Look-ups in named tables: a row name and a column name give one cell, copied from the table.

Kag =
,Lipave,Rop,Mabobar,Vobir
Posatar,-134,-534,-110,-469
Niz,-165,-203,-524,-396
Fuzuge,-735,-258,-863,-390
Mifid,-314,-361,1,-436
Tegevom,-538,-237,-515,60
Zus,-179,144,-28,-30
Tes,269,-2,-412,-113
Leligu,121,-679,-593,847

What is the Lipave of Leligu in Kag?
121
What is the Rop of Fuzuge in Kag?
-258
What is the Rop of Tes in Kag?
-2
What is the Mabobar of Posatar in Kag?
-110
What is the Rop of Zus in Kag?
144
What is the Mabobar of Leligu in Kag?
-593
What is the Lipave of Tes in Kag?
269
What is the Mabobar of Mifid in Kag?
1
What is the Mabobar of Tes in Kag?
-412
What is the Rop of Niz in Kag?
-203
What is the Vobir of Niz in Kag?
-396
What is the Rop of Posatar in Kag?
-534
What is the Vobir of Tes in Kag?
-113
What is the Rop of Mifid in Kag?
-361
What is the Vobir of Leligu in Kag?
847
What is the Rop of Tegevom in Kag?
-237
Which row has the largest Rop? Zus

Kufaka.tsv
	Nug	Pilav	Pifo	San	Bunidil	Keru
Lepeken	76	122	152	99	142	173
Dek	148	147	201	135	229	201
Lino	125	126	186	140	115	165
Kob	204	170	129	147	189	137
Suk	195	233	121	152	219	205
Vapa	173	143	163	166	147	140
Dar	236	207	85	170	172	126
Vamo	35	90	195	143	77	175
Nin	238	185	77	165	143	114

What is the Pilav of Vapa in Kufaka? 143
What is the Bunidil of Lino in Kufaka? 115
What is the Keru of Dek in Kufaka? 201
What is the Pilav of Dek in Kufaka? 147
What is the Keru of Nin in Kufaka? 114
What is the Pifo of Dek in Kufaka? 201
What is the Pilav of Kob in Kufaka? 170
What is the Keru of Vapa in Kufaka? 140
What is the Keru of Vamo in Kufaka? 175
What is the Bunidil of Vapa in Kufaka? 147
What is the Pilav of Nin in Kufaka? 185
What is the Nug of Nin in Kufaka? 238
What is the Pilav of Suk in Kufaka? 233
What is the Nug of Vapa in Kufaka? 173
What is the Nug of Lepeken in Kufaka? 76
What is the Pifo of Nin in Kufaka? 77

Terik:
columns: Ludit, Kanel, Dazem, Gol, Zuben, Muvaba, Nid, Lusizo, Lagaru, Motabin
Dulu: [35.1, 19.0, 15.7, 53.8, 40.0, 23.1, 56.5, 20.7, 53.5, 10.6]
Lil: [36.4, 34.8, 32.0, 22.1, 29.5, 23.2, 30.1, 39.9, 11.3, 29.0]
Mifo: [34.5, 16.5, 27.7, 30.3, 32.5, 11.0, 38.6, 15.3, 45.8, 21.4]
Merina: [32.7, 46.4, 41.3, 13.8, 30.6, 38.8, 12.5, 26.5, 8.4, 34.6]
Zin: [28.7, 30.6, 35.5, 23.2, 41.2, 28.9, 13.9, 34.0, 10.3, 24.5]
Gedit: [37.7, 3.4, 26.5, 24.8, 39.7, 4.9, 30.0, 15.7, 51.8, 28.4]
Vigogen: [58.4, 50.0, 30.8, 54.6, 49.6, 30.6, 88.9, 38.9, 51.9, 46.0]
Gasafum: [27.2, 30.2, 33.9, 26.4, 40.6, 33.3, 16.2, 28.4, 20.4, 27.8]
Bif: [42.2, 60.8, 22.2, 64.6, 41.4, 66.5, 76.2, 29.1, 56.6, 44.5]
Sodur: [59.5, 47.8, 38.0, 27.4, 42.1, 21.4, 58.3, 42.9, 22.1, 43.3]
Vuz: [34.1, 19.0, 24.0, 32.9, 26.6, 17.5, 48.2, 25.8, 52.8, 40.5]
Rugip: [27.6, 25.9, 24.3, 40.0, 34.9, 29.1, 38.5, 29.3, 36.1, 24.4]
Vos: [30.9, 80.7, 29.2, 42.1, 9.0, 84.2, 52.9, 12.1, 43.9, 51.2]
Fevev: [37.3, 26.9, 18.6, 26.7, 22.9, 29.0, 28.8, 27.7, 24.6, 18.7]

Sodur, Muvaba: 21.4
Vos, Kanel: 80.7
Merina, Dazem: 41.3
Rugip, Nid: 38.5
Zin, Nid: 13.9
Merina, Nid: 12.5
Vuz, Lagaru: 52.8
Sodur, Lagaru: 22.1
Lil, Nid: 30.1

Dupepob =
	Nenuza	Dov	Leta	Mek	Vobo	Fas	Kedavul	Fotor	Pofime
Tamav	2.69	3.55	2.41	2.71	2.41	3.51	-0.31	-0.04	2.69
Ribo	2.46	1.85	2.66	2.44	2.69	1.51	3.34	6.81	2.43
Vegopaz	2.61	1.35	2.67	2.62	3.67	2.92	5.51	-9.04	2.80
Vidis	2.47	0.84	2.64	2.45	3.84	1.39	3.47	5.85	2.54
Sefo	2.59	3.30	2.69	2.60	1.41	3.13	5.06	-3.55	2.65
Nezig	2.65	3.49	2.41	2.65	2.51	2.90	-0.72	6.81	2.48
Til	2.68	3.55	2.46	2.70	2.27	3.41	0.60	1.52	2.62
Gideti	2.66	3.51	2.44	2.67	2.52	3.12	-0.07	4.59	2.56
Vivavi	2.57	2.06	2.71	2.58	2.47	2.81	5.57	-5.87	2.75
Dimun	2.69	2.63	2.55	2.71	3.06	3.51	3.22	-8.66	2.80
Dinenot	2.45	2.00	2.72	2.43	1.98	1.68	5.26	4.84	2.46
Vuv	2.48	0.83	2.63	2.45	3.84	1.39	3.29	6.11	2.54
Sot	2.51	2.11	2.72	2.52	1.94	2.39	5.57	-2.67	2.65

What is the Vobo of Vidis in Dupepob? 3.84
What is the Fas of Tamav in Dupepob? 3.51
What is the Nenuza of Ribo in Dupepob? 2.46
What is the Nenuza of Vuv in Dupepob? 2.48
What is the Nenuza of Vidis in Dupepob? 2.47
What is the Kedavul of Vuv in Dupepob? 3.29
What is the Vobo of Vuv in Dupepob? 3.84
What is the Leta of Vuv in Dupepob? 2.63
What is the Pofime of Til in Dupepob? 2.62
What is the Fas of Vegopaz in Dupepob? 2.92
What is the Pofime of Tamav in Dupepob? 2.69
What is the Pofime of Vegopaz in Dupepob? 2.80
What is the Fotor of Vidis in Dupepob? 5.85

Ripaka =
fields: Nid, Zat, Nim, Mig, Dabe, Zod, Ren, Gab, Sek
Sim: [601, 439, 564, 516, 502, 595, 418, 503, 513]
Manesif: [692, 459, 434, 361, 620, 686, 469, 500, 752]
Dopu: [605, 380, 595, 583, 448, 634, 421, 486, 476]
Gigeg: [654, 486, 477, 402, 616, 609, 479, 529, 654]
Niz: [456, 643, 537, 705, 564, 388, 682, 405, 529]
Sev: [287, 693, 280, 238, 349, 411, 238, 852, 378]
Sil: [479, 604, 439, 496, 598, 442, 665, 453, 613]
Mopovep: [618, 505, 432, 367, 642, 597, 552, 495, 705]
Bev: [417, 609, 431, 398, 346, 464, 292, 694, 373]
Gizel: [668, 434, 467, 344, 587, 640, 469, 547, 652]
Gol: [686, 435, 471, 383, 587, 675, 443, 533, 680]

What is the Zod of Bev in Ripaka?
464
What is the Zat of Mopovep in Ripaka?
505
What is the Nim of Gizel in Ripaka?
467
What is the Nim of Sil in Ripaka?
439
What is the Gab of Sev in Ripaka?
852
What is the Dabe of Mopovep in Ripaka?
642
What is the Nid of Bev in Ripaka?
417
What is the Ren of Dopu in Ripaka?
421
What is the Dabe of Gol in Ripaka?
587

Table Nonob
	Fep	Fol	Nira	Paz	Ros	Leb
Res	64	212	99	218	134	102
Rolazi	43	80	107	112	128	118
Vin	50	123	161	137	18	110
Darofa	93	206	107	184	113	112
Zef	193	87	145	86	40	90

What is the Nira of Zef in Nonob?
145
What is the Ros of Rolazi in Nonob?
128
What is the Paz of Darofa in Nonob?
184
What is the Nira of Darofa in Nonob?
107
What is the Fol of Vin in Nonob?
123
What is the Fol of Res in Nonob?
212
What is the Ros of Darofa in Nonob?
113
What is the Fep of Zef in Nonob?
193
What is the Leb of Darofa in Nonob?
112
What is the Fol of Darofa in Nonob?
206
What is the Leb of Rolazi in Nonob?
118
What is the Paz of Res in Nonob?
218
Row with the largest Fol: Res

Rad =
fields: Loko, Pif, Bipode, Bezedek, Zil, Ran
Budi: [61993, 55230, 63678, 39888, 92457, 33625]
Mazafip: [46102, 17610, 59087, 51704, 36673, 44814]
Gera: [40664, 82352, 17182, 39396, 50335, 47750]
Zulo: [45561, 6232, 68007, 42604, 12550, 37824]
Lubasa: [44607, 83988, 30261, 40858, 85564, 42001]
Nedol: [37762, 64091, 24129, 39315, 42233, 48415]
Mevofit: [42455, 18970, 56946, 38418, 20712, 38523]
Zofuget: [41956, 89712, 9642, 46653, 79336, 49997]

Pif of Mazafip is 17610
Ran of Lubasa is 42001
Zil of Mazafip is 36673
Bipode of Budi is 63678
Loko of Zulo is 45561
Zil of Gera is 50335
Bezedek of Mevofit is 38418
Ran of Zulo is 37824
Bipode of Mevofit is 56946
Zil of Lubasa is 85564
Bezedek of Gera is 39396
Loko of Gera is 40664
Ran of Mevofit is 38523
Which row has the largest Pif? Zofuget

